Below is a small trained network, with its code and all its weights. Each question gives an input and a class and asks what happens when units are switched off, that is, made to give their printed mean instead of their output.

import numpy as np


def w(rows, s, z=0):
    codes = np.array(rows[::2]) - 128.0
    scale = np.full(codes.shape[1], s)
    scale[-1] = z or s
    return codes * scale


def f(y):
    return y / 2 * (1 + np.tanh(0.7978845608 * (y + 0.044715 * y**3)))


def log_softmax(a):
    a = a - a.max(-1, keepdims=True)
    return a - np.log(np.exp(a).sum(-1, keepdims=True))


def net(x, mask):
    res = np.array(x, float).reshape(1, 8) / 4 @ E
    y = f(res @ A[0][:, :-1].T + A[0][:, -1])
    res = res + np.where(mask, y, B[0][:, -1]) @ B[0][:, :-1]
    return log_softmax(res[-1] @ U[:, :-1].T + U[:, -1])


A, B = {}, {}
E = w([
[196,235,60],'x0',
[129,130,127],'x1',
[124,129,127],'x2',
[132,128,127],'x3',
[129,125,128],'x4',
[126,130,125],'x5',
[142,50,1],'x6',
[254,82,176],'x7',
],0.0074)
A[0] = w([
[87,62,174,96],'N0',
[63,55,175,110],'N1',
[132,81,44,41],'N2',
[89,69,169,63],'N3',
[34,158,88,40],'N4',
[162,81,74,134],'N5',
[147,230,82,104],'N6',
[156,213,87,108],'N7',
[255,60,165,4],'N8',
[64,57,174,130],'N9',
[99,207,214,157],'N10',
[135,189,228,62],'N11',
[2,165,75,18],'N12',
[119,182,202,152],'N13',
[72,61,176,81],'N14',
[129,88,48,148],'N15',
],0.0085,0.0022)
B[0] = w([
[196,187,54,193],'N0',
[168,158,76,219],'N1',
[84,52,130,199],'N2',
[170,174,80,173],'N3',
[101,193,207,207],'N4',
[47,85,168,192],'N5',
[181,147,73,229],'N6',
[175,132,74,211],'N7',
[71,254,238,246],'N8',
[186,164,71,222],'N9',
[87,14,84,255],'N10',
[69,41,116,231],'N11',
[86,218,219,250],'N12',
[74,33,97,217],'N13',
[147,173,72,200],'N14',
[57,37,146,219],'N15',
],0.0085,0.0039)
U = w([
[74,9,113,86],'0',
[112,204,242,108],'1',
[218,163,13,70],'2',
[142,110,126,255],'3',
],0.011,0.0059)

Each question gives the input, the list of numbers given to net, and the class t.
The units are the neurons (one row each of A and B). Each row of codes is followed by its name. A weight is (code - 128) times the scale printed after its matrix; where a second scale follows, it is the last column's (A, B and U).
mask holds one flag per neuron, in row order. A switched-off neuron (its flag False) gives its mean, the last column of its row in B, instead of its output. The means were averaged over made-up inputs and are rounded, as every weight is.
A unit's drop is (log p(t) with every unit on - log p(t) with that unit switched off) / (log p(t) with every unit on - log p(t) with every unit switched off).
The circuit of an input: a set's keep is (log p(t) with only the set's units on - log p(t) with every unit switched off) / (log p(t) with every unit on - log p(t) with every unit switched off). Starting from the 12 units with the biggest drops (on a tie, the unit counted first), units are removed one at a time, each time the one whose removal leaves the highest keep (on an exact tie, the one counted first), for as long as the keep stays at least 0.8.
circuit, biggest first: the units of the circuit, biggest drop first
unit that matters most: the unit with the biggest drop
k most important neurons: the k neurons with the biggest drops, biggest first
drop of u: that unit's drop, to one decimal
input [-5,-1,7,-8,-2,-8,0,-8], class 1: circuit, biggest first : N12
input [-1,-4,-3,-2,2,-4,5,-6], class 1: circuit, biggest first : N12, N4
input [-5,8,1,0,-6,4,3,-5], class 1: circuit, biggest first : N12, N10
input [-7,8,7,-6,5,-4,-7,2], class 0: 4 most important neurons : N11, N10, N13, N6
input [8,2,-5,-6,-2,-7,-7,-6], class 2: 3 most important neurons : N6, N7, N15
input [3,-5,7,-2,8,-4,7,-6], class 0: 3 most important neurons : N15, N2, N8
input [5,1,1,7,-2,-7,7,-8], class 1: 2 most important neurons : N12, N4
input [8,7,1,-8,-6,8,-4,-2], class 2: 2 most important neurons : N6, N7
input [-5,2,-7,5,0,-7,-7,4], class 0: 3 most important neurons : N11, N10, N13
input [-2,0,4,-3,-8,1,7,8], class 1: 2 most important neurons : N8, N10
input [-7,1,-3,-5,-7,7,-3,-8], class 1: 2 most important neurons : N12, N4
input [3,4,7,7,-7,-4,-7,0], class 0: drop of N5 : 0.0
input [-7,5,4,3,8,-6,-1,7], class 1: drop of N4 : -0.1
input [4,5,6,6,-5,-1,-1,-7], class 1: drop of N12 : 0.6
input [8,-3,1,-7,3,-3,8,0], class 0: unit that matters most : N15
